In the rows, 128 means zero.
Each name stands for a flat space through zero: a line, a plane or more. A row that begins with a name and a colon came from that space; any other row is followed by the name of the space it lies nearest, among the names in its block.
q875q161: [ 99 125 164 156 136 131 119 124 128 122 147 100 103 133 160 150 135 170
 144 103 132 105  56 136 129]
q180q911: [ 83  98 117 157 170  92 109 148 127 136 153 143 167 164  88  89 187 117
  90 108 117 129 179  98 112]
q180q911: [146 180 120 134 145 149 127 129  80 125 163 112 127 125 120  85 147 164
 100 136 163  81 149 108 127]
q180q911: [160 204  81  83  72 134 114 137 133  96 123 129 141 115 146 108 124 180
 147 163 141 142  88  95 131]
q857q239: [ 86 164 102 140 151 126  98 141 128 114 176 136 110 140 169 101 162 156
 121 102 140 104  88 115 109]
q875q161: [166 108 123 123 128 148 125 120 110 147 133 115 154 115  91 134 103 127
 115 123 162 137 164 143 126]
q857q239: [ 44 137 138 184 130  82 129 157  98 154 146 157 133 159 115 135 184 150
 119 134 151 149 151 147 194]
q875q161: [121 130 132 164 162 169 111 107 111 131 203 136 122 117 155  99 111 130
 109  93 162  99 152 113 107]
q875q161: [108 125  66  19  97  71 112 176 163 103 120 158 114 133 131 104 165 113
 123  96  48 130 170 144 118]
q857q239: [171 102 133 113 138 153 158 118 127 132 113 111 140 120 135 154  92  97
 136 158 126 127 133 133 117]
q180q911: [168 134 146 170 135 162 132  82 141 122 105 121 144 110 111 128  77 114
 140 151 151 139 112  89 106]
q740q252: [154 108  84  92 127 143 155 180 103 151 144 125 192 171 167 137 181 108
 108 201 147 161 133 134 134]
q180q911: [140 130  87  65 118 100 107 131 155  95 133 136 138 109  91  95 111 131
 125  95  82 115 180  99  96]
q740q252: [125  63 132 105 148  95 137 146 174 117  87 114 156 161 121 139 160  88
 130 136  57 139 106 108  88]
q740q252: [ 80  90 131 136 127 127 131 153 135 152 161 177 116 153 187 126 170  79
 114 114 109 156 157 159 147]
q857q239: [155 114 167 155 141 140 171 124  90 167  82 124 125 138  97 137 143  86
 105 171 142 129 170 157 159]
q740q252: [155 153 111 127  46 101 116 126 110 132 106 123 206 107  33 150  89 205
 152 162 182 199 164 110 191]
q180q911: [149 129 172 146  84 151 152 114 132 138  92 139 116 127 155 140 125 112
 143 163 122 159 110 133 159]
q857q239: [ 82  94 174 140 110  95 136 144 107 132 163 115 135 136 117 148 145 177
 133 103 107 118 156 138 176]
q180q911: [152  92 134  85 140 143 133 122 124 134 136 101  98 102 128 159  86 118
 131  87 122  97 139 181 114]
q875q161: [ 88 182  57 138 156 124  88 136 122 123 182 164 125 125 136  92 133 138
 113 103 174 123 142 119 113]
q857q239: [143 104 156 153 150 167 163 136  60 147 212  96 173 137 148 137 126 162
 109 156 171  97 173 118 154]
q857q239: [192 128  96  78  99 181  96 131 128 143 143 134 130 115 148  96 133 112
 101 104 155 146 135 154  96]
q740q252: [159 122  72  86 105 148 164 146  82 141 197 142 197 109 134 160  65 136
 135 181 178 155 229 134 174]
q740q252: [199 161 122 104 127 186 149 122  63 130 180  84 150 105 134 120  95 175
 114 158 185  83 153 121 132]
q857q239: [146 140 103 124 154 159 124 156  84 153 163 112 146 153 148 107 181 134
  88 144 178 113 123 146 117]
q740q252: [155 152 127 125 127 171 140 112  72 143 190 133 117  92 129 116  82 141
 111 119 179  97 209 147 155]
q857q239: [166  62 145  75 114 157 144 142 113 130 181  84 155 122 159 162 105 151
 132 113 116 112 139 149 122]
q875q161: [132  98 156 173 130 150 102 102 147 133 139 127 145 127 121 120 119 127
 126 100 142 148 111 107 106]
q875q161: [114 154 130  98 118 123 182 147 107 116 144 152 102 131 187 124 137 110
 134 175  86 101 171 124 166]
q875q161: [ 77 150  57  92 125  84 107 153 159 119 123 171 110 127 139 141 127 110
 144 112 118 154 125 156 132]
q740q252: [112  89 180 160 120 159 119  95 139 140 172 171  90 107 158 104 104  89
 117  66 108 128 192 137 133]
q180q911: [103 117 127  54 109 109 120 181 114 132 153 123  81 145 174 117 200 144
 106  82  82  94 128 189 139]
q857q239: [ 72 155 158 170 128  96 116 124 124 122 130 145  97 133 114 105 158 153
 125 102 114 112 133 117 153]
q740q252: [128 131 147 124 115 117 126  94 129 103 149 114 117  80  87 144  46 170
 156  89 121 101 166 115 141]
q180q911: [183 113 128 110  94 154 118 109 157 121 101 118 152 114 123 133  97 123
 142 136 128 161 102 112 104]
q740q252: [ 77 167 158 177 115 105  91 142  96 172  97 160  70 147  93  83 223 136
  83  83 158 136 136 186 173]
q180q911: [201 128 150  81  88 190 128 129 111 139 125  86 104 114 175 140 127 151
 127 124 148 117  69 173 119]
q740q252: [108 125 123 133 121 113 121 123 176 101 111 129 131 133 157 151 113 132
 165 135 102 148  58 102 110]
q180q911: [ 98 110 148 202 178 146 132 126 110 160 138 110 130 152 150 169 140 124
 129 140 186 133  64 155 132]
q875q161: [161  80 193 125 115 150 113 120 125 124 145  76 137 130 119 113 149 169
 114  84 104 100 108 116 103]
q875q161: [118  85 153 178 135 141 110  92 186 126 113 165 132 129 138 115 110  69
 135 106 102 169 122  94  94]
q875q161: [155 101 170  90 121 127 161 133 126 119 105 102 110 131 136 127 142 117
 124 134  67  93 139 130 125]
q857q239: [118 148 119 112 120 113  98 130 150 113 112 132 101 126 124 104 149 138
 125  94 107 120 100 127 107]
[ 77 110 141 142 124 130 127 128 122 144 183 177  91 118 168 127 119 105
 124  84 123 130 188 163 161]
q740q252
[ 83 126 102 110 151  84 135 142 139 117 127 135 112 128 123 154 116 122
 144 118 104 115 135 144 134]
q740q252
[161  65 197 152 152 178 143  96 108 147 157  80 115 109 137 163  81 130
 128  93 143  93 123 158 117]
q875q161
[ 97 159 105 102 129  99  93 153 134 106 144 116 112 140 133 100 177 176
 120  92 112 100  88 121 110]
q875q161
[123 128 151 146 157 137 148 113 105 137 136 122  98 115 125 136 106 117
 124 120 135  92 153 147 138]
q180q911
[126 180 180 203  91 158 153 121  90 121 163 140 165 153 171  83 174 177
 123 202 148 137 123  43 175]
q875q161
[159 129 166 162 102 136 157  54 162  93 101 144 141  74  88 141   4 114
 177 151 102 143 179  56 137]
q857q239
[130 128 147 131 139 137 128 118 108 134 144 125 103 115 118 113 123 129
 113 100 129  97 162 142 131]
q740q252
[124  82 155 126 131 122 127 143 144 135 115 124 134 157 139 117 180 105
 111 119  88 135 118 127 111]
q740q252
[156 109 153 129  84 134 121 123 134 124 124 110 169 127 109 130 125 164
 137 135 127 156 120 101 136]
q740q252
[182 176  26 120 142 163 117 102 173 112  96 164 170 110 136 126  58  67
 149 192 178 185 100  83  72]
q857q239
[108 137 131 192 179 152 172 119  92 140 170 136 149 139 163 150 105 110
 132 189 173 117 143 107 150]
q857q239
[162 135 130 134 115 133 138 111 133 144  64 146 127 120  88 123 116  84
 122 154 134 158 154 136 135]
q857q239
[ 90  98 144 155  98 152 134 133 114 172 175 189 107 125 186 151 121  91
 127 111 156 177 179 190 188]
q857q239
[141  86 168 159 115 152 113 106 146 132 140 127 148 128 128 119 122 125
 126 105 123 149 127 105 113]
q875q161
[122  85 146 118 140 139 139 136 127 134 160 133 122 136 160 124 140 102
 115 110  99 114 159 137 121]
q740q252
[ 74 117 103  97 129  87 144 172  91 144 176 144 127 134 129 153 142 143
 123 118 129 120 198 178 183]
q740q252
[147 189  40  50  95 112  97 144 148  85 139 119 146 105 127 126  96 184
 155 130 138 131  92 108 106]
q180q911
[109 122 150 170 129 130 107 129 162 123 110 140 134 165 158  95 192 115
 119 131 105 151  65  88 100]
q180q911
[134  40 184 131 140 122 131 101 143 142 128 147 120 112  72 103 109  67
  99  62  67 118 252 132 116]
q740q252

Each name stands for a flat space through zero: a line, a plane or more. A row that begins with a name and a colon came from that space; any other row is followed by the name of the space it lies nearest, among the names in its block.
q315_q542: [111 151 146 135 133 134 115 139 109 138  72 135 167 130 148 131 174 167
 112 101 122 142 109 136  97]
q202_q165: [127 124 149 198 135  98 176  90 172 106 124 204 107 106 148 122  34 101
  94 119 100  66  79 128 194]
q315_q542: [133 114  95  99 172 131 131 118 119 141 116 125 140 126 140 158 125 194
 123 131 143 130 105 117 132]
q405_q91: [179  74 117 125 150 116 157 144 134 141 181 142 127 101 124 119  72 149
 141 154 109 109 121 152 172]
q22_q541: [173  67 132 147  91 126 155 111 117  99 126 124 104 119 114 122  80  96
 128 150 111  97 127 126 170]
q315_q542: [147 122  99 115 190 118 164 142 158 158 188 137 124 103 143 127  66 158
 138 139 132 113 106 153 171]
q22_q541: [152 152 111 139 126 160 133 124 130 132 110  97 148 125 122 179 135 126
 118 126 158  88  90 117 132]
q227_q678: [139 201  96  95 109 153 115 132 122 104 131  81 137 133 156 157 193  93
 134  94 160 147 132 119 103]
q22_q541: [138 138  96 108 197 123 159 144 150 161 177 123 130 101 152 125  82 159
 139 126 136 123 107 160 162]
q405_q91: [170 106 171 175  52 123 123 164 174 131 201 177 125 148  74 130 117  81
 134 176 109  88 139 111 128]
q315_q542: [113 139 145 158 119 134  91  91 113 106  84 152 149 125 110 165 157 124
 106 116 130 107 119 100 109]
q202_q165: [ 75 187 131 128 107 134 137 103 116  96  70  82  96 137 163  93 145  56
 123  81 139 156 144 135 119]
q405_q91: [111 140 122 122  97 146 152 135 135 135  78  93 113 172 140 133 136 137
 117 131 152 129 105 106 115]
q405_q91: [173 127 144 157 100 130 125 110  93  79 115 126 143  80 139 122 134  65
 126  97 100 110 136 155 151]
q202_q165: [ 91 113 166 153  95 107 121 126 143 129  85 192 126 170 126 119 140 166
 102 137 107 136 118  94 102]
q315_q542: [189 130  93  92 166 153 164 176 106 157 153  58 158  88 158 122 123 150
 153 117 137 132 111 189 152]
q315_q542: [195 138  90 116 206 106 119 106 117  99 206 176 167  36 162 158 110 137
 135  93 103 113 121 165 178]
q315_q542: [126 143 132 155 166 131 101  98 117 126  95 166 173 101 126 177 142 166
 103 108 128  98  93 118 125]
q405_q91: [162 145 128 119 112 142 138 184 145 155 169 112 149 134 128 129 148 134
 142 138 133 128 121 145 117]
q202_q165: [106 106 151 147  81 129 113 114 130 120  88 143 115 169 100 137 141 129
 114 149 130 121 130  87 105]
q227_q678: [ 53 119 170 173 153 145 111 145 171 211 163  93 100 148  30 101  68  88
 149 190 159  95 153 137 118]
q227_q678: [113 142 108 155 195 160 121  81 117 148  85  91 148  96 103 185  93 138
 113 123 168  68  83 125 150]
q22_q541: [111 151  81  99 195 150 133 117 139 161 146  76 121 121 120 159 103 146
 139 135 177 116 114 128 139]
q227_q678: [137 166 107 120 128 135 165 138 149 126 141 101 113 128 160 123 109 100
 130 112 143 123 111 140 149]
q22_q541: [144  89 197 180  43 121 114 130  85  90  49 163 152 132 124  99 168 110
 107 115  74 129 135 131 107]
q22_q541: [116 163  97 108 102 149 149 110 133 108  89  78  99 162 150 149 138 105
 119 116 166 128 111  98 125]
q227_q678: [130  84 150 126  61  76 165 119 130  68 129 181  68 147 171  49 100  87
 126 121  69 171 165 126 153]
q202_q165: [ 99  91 101  96 153 101 148  96 133 116 135 134  73 142 141 103  78 141
 133 142 128 153 146 112 153]
q227_q678: [109 134 118 112 136 139  72 104 112 123 140 112 130 130  87 158 166 115
 139 138 151 137 163 102  97]
q202_q165: [121  91  73  63 138 131 139  94 104 105 141  53  61 139 125 112 100  98
 157 146 156 161 174 115 148]
q227_q678: [189 176 109 111 120 155 201 201 129 148 121  67 160 112 203 109 137 135
 133  90 130 131  78 191 148]
q405_q91: [137  57 108  90 117  93 171 132 146 123 152 159  77 165 148  97  78 176
 132 165 110 155 135 107 154]
q22_q541: [100 140 128 124 134 135 110 115 120 131 104 115 128 139 119 137 146 132
 125 125 142 135 133 115 108]
q227_q678: [152 171  73 102 126  95 142  69 151  46 130 211 117 132 208 188 141 151
  91  83 125 129  88  67 152]
q202_q165: [126 135 139 138 128 133 112 139 132 142 127 140 149 132 115 142 147 144
 124 132 130 121 121 123 111]
q405_q91: [133 102 117  69  79  82 154 145 123  85 127 172  93 171 198  75 157 164
 129 116  88 211 157 112 116]
q315_q542: [127 136 117 102 145  85  92  93 111  74 145 206 137 106 167 130 167 149
 120  91  93 172 155 114 119]
q202_q165: [218 107 113  77 103 142 133 195  84 127 163  86 169 105 154 113 187 148
 160 122 108 167 149 174 117]
q22_q541: [164 128 162 160 117 166  75 162  99 159 129 106 200 102  69 164 187 130
 137 140 132  98 129 147  90]
q227_q678: [111 121 128 113 128 140 101 132 119 141 159  83 109 131  86 113 135  89
 156 149 144 143 176 133 112]
q202_q165: [140 149  83  98 128 104 200 130 178 112 138 164  94 160 206 133  88 169
 108 116 132 134  77 104 164]
q202_q165: [131 142 126 113  85 123 153 140 130 107  98 128 116 158 170 113 150 131
 118 111 121 153 119 118 119]
q405_q91: [106  83 147 141  98  94 128 105 151 110 131 195  91 162 114 115 100 138
 115 156 105 131 140  87 132]
q315_q542: [114 106 126 159 126 128 122  85 159 124 147 147  95 140  77 161  74 100
 120 166 147  78 123  85 151]
q405_q91: [138 111 137 138 115 131 149 176 178 180 166 149 130 167 102 138 105 172
 128 177 138 104 101 113 124]
q22_q541: [127  58 158 133 139  95 126 133 108 131 149 158 115 105 114  66  93 132
 144 145  80 152 170 161 144]
q227_q678: [ 97 148 136 156 120 106 157 111 180 121 134 177  94 151 142 122  81 112
 107 129 126 108 105 104 150]
q22_q541: [104 115 163 141 103 150  87 129  78 134  60  88 150 134  94 118 181 121
 130 126 128 143 152 134  83]
q315_q542: [123 116 138 146  97 143 123 118 130 127 114 106 113 145  93 138 121  97
 127 149 142 106 132 109 125]
q405_q91: [182  48 111 132 158 113 183 118 118 126 134 138 117  94 143 117  40 163
 127 147 103  97  99 153 199]
[133 147 161 145 104 112 104 163 151 136 163 191 157 136 124 125 167 140
 124 128 103 137 134 126  99]
q405_q91
[ 86 119 120  96 191 103 109 134 134 162 150 161 132 131 132 112 129 198
 135 134 123 169 144 132 110]
q202_q165
[127 135 208 195  92 126  93 158 113 138  89 181 191 114 110 112 178 129
 110 111  83 118 123 152  91]
q202_q165
[164 114 138 159 130 135 117 115 118 115 161 124 137  82  97 136 104  75
 137 132 118  90 138 149 156]
q405_q91
[125  94 109  76 122 121 143 151 117 139 123 108 109 161 146 103 139 176
 141 144 128 176 144 124 114]
q315_q542
[168  94  89 100 201 137  98 116 105 149 154 135 173  92 108 192 132 211
 133 144 142 110 110 124 134]
q227_q678
[101 204 123 144  87 148 124  99 146  91 123  86  94 139 128 137 141  16
 126 102 160 115 141 110 125]
q315_q542
[ 60 145 169 156 161 125  75 112 107 147 102 131 144 108  94 103 148 109
 131 114 120 143 162 148  96]
q202_q165
[141 149 154 169  50 159 137 142 143 122 100  99 126 159 104 145 143  71
 118 138 145  90 110 108 116]
q405_q91
[115  78 136 107 115 122  79 106  87 109 141 109 106 125  81 106 148  97
 154 150 119 161 201 121 108]
q227_q678
[109 121 117 138 198 123  79  59  94 105 150 119 124  58  92 137 101  76
 142 114 130 114 169 145 153]
q405_q91
[146 133 158 119  56 126 117 158  89  96  83 128 149 142 159  95 208 119
 127  99  94 176 151 139  87]
q227_q678
[123 192 160 157  97 152 150 192 154 168  97 116 168 151 150 123 166 137
 114 109 135 119  84 149  97]
q227_q678
[131 129  74  73 175 108 126  98 125 106 152 148 117 121 165 151 128 173
 129 115 136 156 130 108 140]
q315_q542
[130 157 132 133  74 159 134 152 144 137 123  79 119 164 109 139 152  88
 132 141 158 116 125 112 107]
q405_q91
[167 149 111 100 134 144 152 179 122 149 142  93 157 119 162 123 153 153
 140 113 131 144 112 164 125]
q405_q91
[167 138 149 163 130 143 120 151 123 144 123 147 186 100 121 157 147 149
 117 120 118  92  93 147 125]
q22_q541
[136 124 109 144  79 128 159  73 142  72  83 138  86 157 144 163  99  98
  98 127 142  92  95  71 157]
q22_q541
[206  90 118 146  81 136 140 124 146 101 190 135 115 120  93 163  94  82
 135 166 129  73 124 107 166]
q22_q541
[110 118 116 104 108 151 132 121  99 124  88  48  99 148 119 112 137  99
 141 133 152 148 152 127 117]
q22_q541
[ 91 116 103 101 176 124 146 120 133 157  97 121 116 150 144 131 105 198
 120 135 147 142 105 116 129]
q405_q91
[127  65 130 157 184  99 177  85 117 123  83 167 115  91 155 105  29 169
 105 123  95  98  88 150 196]
q22_q541

Each name stands for a flat space through zero: a line, a plane or more. A row that begins with a name and a colon came from that space; any other row is followed by the name of the space it lies nearest, among the names in its block.
q362q505: [203 108  74 107 123 149 101 180 180 153 163  95  97  66 139 112  89 144
 157 103 129 161 166  83 152]
q964q590: [122 121 115 151 166 168 102 129 110  83 109  70 161 151 111 129 138  42
 108 110 111 118  82 158 148]
q362q505: [190 127 123  96  92 115 168 103 158 121 122 107 115 148 108 169 114 186
 150 110 120 157 133 110 127]
q964q590: [111 119 141 125 106 153  96 133  86 157 156 130 227  83 143 143 157 138
 186 160  70 110 134 154 125]
q362q505: [ 96 121  81  95 156 127 141 120 165 115 113 135 109  88 134  86 151 149
 129 151 141 110 142 116 140]
q990q134: [ 95 154 157 111 153 114 123 141 108 142 116 174 102 195 185 126 149 115
 118 139 116 115 144 121 154]
q194q193: [151 110 132 137  86 129 140 132  95 158 167 162 113 151 144 136 108 169
 152 125 153 130 149 126 114]
q990q134: [ 87  81 152 106 143 118 182 133 134 113  60  96 103 123 120 127 100 121
 102 140 157 137 101 114 118]
q194q193: [130 159 138 156  97 117 132 165 147 130 147 114 131 146 116 163 122  91
 138 163  93 170 128 156 148]
q990q134: [124 157 130 138 131 129  91 134 127 133 156 119 153 114 131 135 146 105
 141 136  91 131 129 134 134]
q194q193: [156 129 140 110 137 138 127 102 122 121  83 138 160 149 131 128 133 147
 119  90 113 104 118 126 142]
q362q505: [173  99 138 110 157 161 102 129  85 126 123 100 117 183 163 136 109 108
 124  63 133 116 115  98 139]
q194q193: [163 126 120 123 127 141 141 124 120 125 128 160 126 180 140 140 140 145
 134 119 139 120 148 142 140]
q964q590: [146 153 112 134 125 129 100 141 172 128 127 104 158  68 105 121 127 116
 131 126  91 141 128 129 144]
q362q505: [164 100 128 107 144 148 115 185 148 160 105 136 129 101 160 116 104 129
 134 118 126 135 161 107 155]
q194q193: [117 130  99 164 114 118 131 130 110 132 180 163  44 163 138  91 104 127
 108 119 196 125 135 120 118]
q990q134: [107 128 116 137 113 125 146 102  94 124 160 164 107 173 138 123 145 149
 136 142 157 111 132 143 115]
q194q193: [146 106 157 113 144 163 104 147 102 135  67 107 187 139 153 128 111  99
 126  91  85 109 104 128 167]
q766q186: [101 121 161 130 137 122 137 140 106 127  90 123 108 168 147 124 105  96
 101 118 131 127 103 122 142]
q990q134: [128  98 144 170 129 151 145 157 112 114  82 122 137 155 109 125  95  73
  91 119 155 128 101 165 140]
q194q193: [ 79 174  68 136 143 144  65 134 117 127 192 136 129 123 169  75 168  90
 152 149  88 100 130 135 174]
q990q134: [169 134 129 167 119 150 104 144 115 129 159 132 161 141 112 152 133 102
 134 122 123 135 136 161 124]
q990q134: [ 62 131 176 124 135 106 168 135 110 123 101 144 129 172 139 161 153 107
 122 187 121 136 123 154 120]
q964q590: [147 137 115 117  55 103 175 162 213 131  67  75 122  74  89 126  57 145
 134 138  82 184 103 118 182]
q194q193: [142  81 111 132 137 132 151 103  95 124 190 139  69 147 123 138 131 162
 133 123 218 127 151 113  60]
q964q590: [141 127 114  96 153 135  62 146 141 168 133 126 134  43 168  73 112 148
 137  88 106 107 147  67 143]
q766q186: [122 113 112 102 137 146 127 146 139 130 123 112 158 101 139 132 145 127
 157 155 101 130 139 133 145]
q990q134: [120 150 140 160 134 139  84 160 123 133 122 114 152 119 132 115 115  67
 112 118  95 129 109 141 156]
q990q134: [224  76 109 138 145 172 127 140 100 129 140 145  90 189 141 129  97 136
 115  57 201 119 151 116 122]
q194q193: [158 128 142 138 122 116 165 122 146 107 141 112 115 157  88 190 139 128
 127 147 146 166 137 147  94]
q766q186: [107  75 121 128  98 146 148 146 106 143 122 108 145  91 129 114  95 138
 150 145 138 127 114 132 127]
q964q590: [156 151 108  78 178 122 153 108 177  92  91 135  93 186 138 143 169 139
 113 119 126 129 149 115 155]
q990q134: [154 113 191 137 124 120 143 168 104 158 122 155 111 181 150 176 107 120
 121 129 145 154 152 127 113]
q362q505: [156 108 147  92 116 144 116  98  71 132 160  82 142 174 156 172 127 148
 173  94  98 129 110  98 117]
q766q186: [186 132 105 170  75 145 117 170 148 151 139 143 143 108 111 115  83 128
 135 112 124 145 139 150 161]
q766q186: [126 117  60 159 122 136 156 136 154 108 185 149  88 119  98 116 147 131
 135 175 189 138 159 163 111]
q194q193: [138  71 162 109 161 145 140 133 117 120  88  79 151 104 114 157 116 114
 120 115 142 135 114 116  95]
q964q590: [113 167 142 207 123 124  93 126 109 126 179 163 161 119  90 136 156  85
 108 149 139 122 130 184  92]
q766q186: [115  99 177 117 193 146 102 101  56 130 140 147 159 156 154 156 177 120
 124 117 152  90 139 126  69]
q766q186: [108 119 129 180  78 119 116 144 103 149 152 121  97 103 118  88  60 114
 111 107 157 133  96 119 121]
q766q186: [116  94 149  82 141 142 120  99  80 154 114 153 173 113 167 120 149 183
 156 117 119  84 138 107 111]
q362q505: [121 134 108 125 172 142 139  94 132  74 111 111 129 172 108 138 170  96
 108 127 137 114 110 152 129]
q766q186: [104 139 112  83 195 149 112 163 145 122 109 141 140 154 184 127 187  92
 142 167  88 116 162 135 179]
q964q590: [111 117 140  87 152 139 110  87  96 129 100 129 172 120 154 113 151 155
 139 103 103  83 114 109 128]
q766q186: [100  83 141 144 111 148 131 162  80 155 112 141 126 133 159  96  84 113
 125 124 150 112 114 130 142]
q766q186: [123  98 136 114 124 147 122 141 106 146 118 121 163 105 146 125 121 135
 150 131 113 118 127 126 133]
q362q505: [ 82 185 131 161  80  79 127 103 152 134 155 143 132  77  90 114 131 147
 124 161 109 137 115 140 110]
q964q590: [109 121 154 159 110 127 126 118  63 156 214 191 155 144 135 166 174 155
 164 178 157 117 168 165  62]
q362q505: [101  75 108 128 152 163 119 208 124 164 142 152 141  73 166 102 131 106
 152 185 148 125 176 142 137]
q362q505: [139  80 170 110 136 149 145 140  73 145  96 145 135 186 168 147 113 133
 131 110 144 114 129 124 128]
q990q134: [135 196 102 112 109 107  93 103 175 136 171 137 179  64 114 134 180 168
 170 156  56 131 153 132 135]
q362q505: [175 123 102 144 106 130 141 124 144 115 154 110  92 141 101 137 103 136
 126 106 157 150 128 124 120]
q964q590: [112 133 143 137  64 109 192 109 153 101  58  91 155 135  75 147  93 133
 120 142  96 151  71 159 152]
q964q590: [123  77 141 113 115 125 164  96  74 138 186 137 108 146 132 167 142 185
 164 149 183 129 149 118  53]
q194q193: [ 90 132  56 130 189 149 111 144 139  96 200 122  81 138 144 112 189  77
 139 180 157 127 158 143 128]
[170 135 131 116 132 149 142 149 140 124  90 152 158 186 142 154 144 121
 134 129 100 129 146 158 174]
q194q193
[ 82 160 160 144  57  66 123 104 141 166 129 129 124  34 102  92  75 180
 121 124 111 135  98  92 101]
q194q193
[215 141 176 122 118 125 108 166 154 159  77 129 138 141 138 151  78 131
 110  65  96 152 138 101 159]
q362q505
[146 152 141 101 132 128 113  77 130 119  83 130 187 122 122 125 148 160
 127  89  81  96 109 122 141]
q194q193
[128 146 131 131 116 121 164 130 142 111 111 143 131 180 119 158 146 122
 129 158 116 142 132 163 147]
q964q590
[134 157 130 105 188  98 135  33 149  80  95 142  91 149  97 115 168 161
  70  73 172  92 115  98  83]
q964q590
[118 180 135 114 153 112 108 150 166 117 100 111 110 154 148 128 135  82
 110 128  76 145 121 117 179]
q766q186
[117 168 116 107 155 102 153 111 204  97  75 136 133 107  96 128 166 135
 104 153 110 133 136 140 142]
q194q193
[153 130 157 142 129 133 110 150 109 142 159 127 139 148 134 169 132 109
 139 131 120 147 144 135 112]
q990q134
[148 141 105 132 186 141  93 134 145 107 139 120  99 139 132 115 146  86
 101 102 145 123 138 118 132]
q964q590
[133 102 119 143 162 148  98  96  94 109 181  94 137 102 104 139 151 113
 130 112 163 116 121 124  64]
q964q590
[ 80 133 126 120 158 130 139 138 135 113  49 147 110 158 155  74 119  94
  83 120 128  98 103 130 183]
q990q134
[111 148 141 119 128 126 129  81 130 103  73 113 187 119 104 125 146 132
 117 114  86 102  87 143 139]
q964q590
[115 174 140 144 147 112  82 131 116 142 142 164  95 156 162  96 128 105
  99  99 125 110 130 109 144]
q766q186
[103 152  71 117 150 136  94  92 115 127 144 184 102 136 169  44 153 154
 119  99 145  64 135 111 158]
q194q193
[ 75 131  88 158 160 133  93 103 100 109 155 131  75 123 136  50 123  93
  88  98 179  87  98 112 120]
q362q505
[102 142 149 148 107 125 116 138 107 148 113 159 154 129 142 108 119 121
 123 132 109 111 118 144 147]
q964q590
[112 142 121 151 107 116 108 177 161 165 150 147 138  47 125 104 115 126
 138 166 116 145 156 132 133]
q362q505
[118 133  54 131  88 125 152 139 163 136 152 168  87 105 132  72 117 169
 144 156 153 123 153 134 162]
q766q186
[113  99 133 146 123 140 143 136  96 118 126 109 107 161 129 128 103  99
 117 123 155 131 103 135 124]
q964q590
[121 129 215 102 138  93 126 171 100 179 137 145  83 172 188 177 110 129
 132 136 121 162 159  81 108]
q990q134
[169 140 159 117 146 122 145 142 167 125  48 150 139 152 122 141 120 127
  93 104 117 133 136 132 156]
q362q505
[159 116 124 145 149 153 127 133 104 104 142 114 112 198 129 154 132  87
 118 109 149 133 123 145 129]
q194q193
[149 144  83 108 110 123 160  80 158 113 139 170 142 124 106 128 172 201
 152 147 135 112 157 147 124]
q990q134
